Below is a small trained network, with its code and all its weights. Each question gives an input and a class and asks what happens when units are switched off, that is, made to give their printed mean instead of their output.

import numpy as np


def w(rows, s, z=0):
    codes = np.array(rows[::2]) - 128.0
    scale = np.full(codes.shape[1], s)
    scale[-1] = z or s
    return codes * scale


def norm(h):
    return h / np.sqrt((h * h).mean(-1, keepdims=True) + 1e-5)


def f(y):
    return y / 2 * (1 + np.tanh(0.7978845608 * (y + 0.044715 * y**3)))


def log_softmax(a):
    a = a - a.max(-1, keepdims=True)
    return a - np.log(np.exp(a).sum(-1, keepdims=True))


def net(x, mask):
    res = np.array(x, float).reshape(1, 5) / 4 @ E
    u = 0
    for l in range(2):
        y = f(norm(res) @ A[l][:, :-1].T + A[l][:, -1])
        res = res + np.where(mask[u : u + 10], y, B[l][:, -1]) @ B[l][:, :-1]
        u += 10
    return log_softmax(norm(res)[-1] @ U[:, :-1].T + U[:, -1])


A, B = {}, {}
E = w([
[232,118,86,127,89,61,43],'x0',
[173,32,104,172,185,148,175],'x1',
[144,154,136,149,42,149,154],'x2',
[89,89,190,254,172,88,111],'x3',
[108,147,170,72,124,91,225],'x4',
],0.0069)
A[0] = w([
[93,229,86,105,29,96,158,36],'L0N0',
[121,119,88,98,101,148,100,181],'L0N1',
[106,203,210,253,13,80,76,236],'L0N2',
[69,141,239,117,176,21,59,114],'L0N3',
[156,156,65,103,196,98,90,138],'L0N4',
[131,188,72,47,75,143,193,50],'L0N5',
[170,205,162,203,96,150,82,126],'L0N6',
[128,114,173,40,38,19,75,13],'L0N7',
[191,72,198,157,170,118,82,252],'L0N8',
[221,74,192,174,81,160,211,251],'L0N9',
],0.0066,0.0022)
B[0] = w([
[134,162,186,131,121,169,18,192],'L0N0',
[58,69,198,152,77,151,171,166],'L0N1',
[101,133,95,72,169,118,89,255],'L0N2',
[179,153,101,77,167,153,192,194],'L0N3',
[128,66,55,113,60,51,85,176],'L0N4',
[111,132,165,185,110,171,153,208],'L0N5',
[137,86,186,59,156,93,8,169],'L0N6',
[103,139,30,241,191,231,255,176],'L0N7',
[82,136,84,69,107,149,61,212],'L0N8',
[68,125,88,50,126,117,81,216],'L0N9',
],0.0066,0.0047)
A[1] = w([
[91,167,114,128,181,84,136,105],'L1N0',
[115,66,117,147,138,98,60,208],'L1N1',
[87,102,132,133,118,155,183,104],'L1N2',
[117,158,164,87,149,145,95,76],'L1N3',
[162,118,147,104,106,116,230,75],'L1N4',
[246,159,141,145,45,135,125,79],'L1N5',
[74,104,149,133,184,141,133,116],'L1N6',
[88,181,102,127,175,179,98,253],'L1N7',
[134,158,164,95,87,108,99,250],'L1N8',
[111,154,135,196,100,108,136,2],'L1N9',
],0.011,0.0016)
B[1] = w([
[122,197,122,178,128,236,170,170],'L1N0',
[138,132,159,80,126,89,147,246],'L1N1',
[129,162,87,212,105,134,99,176],'L1N2',
[211,96,180,149,89,112,109,178],'L1N3',
[140,89,152,134,107,95,108,169],'L1N4',
[54,150,168,199,86,168,185,171],'L1N5',
[140,229,81,149,2,221,184,197],'L1N6',
[89,48,98,171,44,105,236,254],'L1N7',
[133,34,13,136,176,121,185,176],'L1N8',
[197,114,105,139,133,152,132,112],'L1N9',
],0.0084,0.0064)
U = w([
[125,62,82,85,103,78,59,159],'0',
[61,129,86,172,51,208,247,155],'1',
[196,202,213,208,161,144,79,5],'2',
[150,178,126,123,196,127,154,99],'3',
[181,194,238,199,177,157,76,6],'4',
],0.015,0.012)

Each question gives the input, the list of numbers given to net, and the class t.
The units are the neurons (one row each of A and B). Each row of codes is followed by its name. A weight is (code - 128) times the scale printed after its matrix; where a second scale follows, it is the last column's (A, B and U).
mask holds one flag per neuron, layer by layer. A switched-off neuron (its flag False) gives its mean, the last column of its row in B, instead of its output. The means were averaged over made-up inputs and are rounded, as every weight is.
A unit's drop is (log p(t) with every unit on - log p(t) with that unit switched off) / (log p(t) with every unit on - log p(t) with every unit switched off).
The circuit of an input: a set's keep is (log p(t) with only the set's units on - log p(t) with every unit switched off) / (log p(t) with every unit on - log p(t) with every unit switched off). Starting from the 12 units with the biggest drops (on a tie, the unit counted first), units are removed one at a time, each time the one whose removal leaves the highest keep (on an exact tie, the one counted first), for as long as the keep stays at least 0.8.
circuit, biggest first: the units of the circuit, biggest drop first
k most important neurons: the k neurons with the biggest drops, biggest first
k most important neurons of layer l: the k neurons of layer l with the biggest drops, biggest first
drop when u is switched off: that unit's drop, to one decimal
input [3,2,-1,-2,4], class 0: circuit, biggest first => L1N6
input [6,-5,-3,-8,-7], class 1: 4 most important neurons => L1N5; L0N7; L0N9; L0N2
input [4,-1,-8,-2,6], class 3: 2 most important neurons => L1N7; L0N4
input [2,2,4,-5,-8], class 0: 2 most important neurons => L1N6; L0N6
input [-2,3,7,-1,-7], class 0: 2 most important neurons => L0N6; L0N7
input [4,5,-7,7,6], class 3: 2 most important neurons => L1N7; L0N7
input [2,-7,-8,-7,-2], class 1: 2 most important neurons => L0N7; L1N7
input [-1,2,-5,-7,-3], class 0: 2 most important neurons of layer 0 => L0N4; L0N7
input [-2,-1,-1,-2,-6], class 0: drop when L0N7 is switched off => 0.2
input [7,-4,6,5,0], class 0: drop when L0N6 is switched off => 0.5
input [4,2,-3,3,4], class 3: drop when L0N6 is switched off => 0.2
input [0,3,4,8,-7], class 0: drop when L1N8 is switched off => 0.0
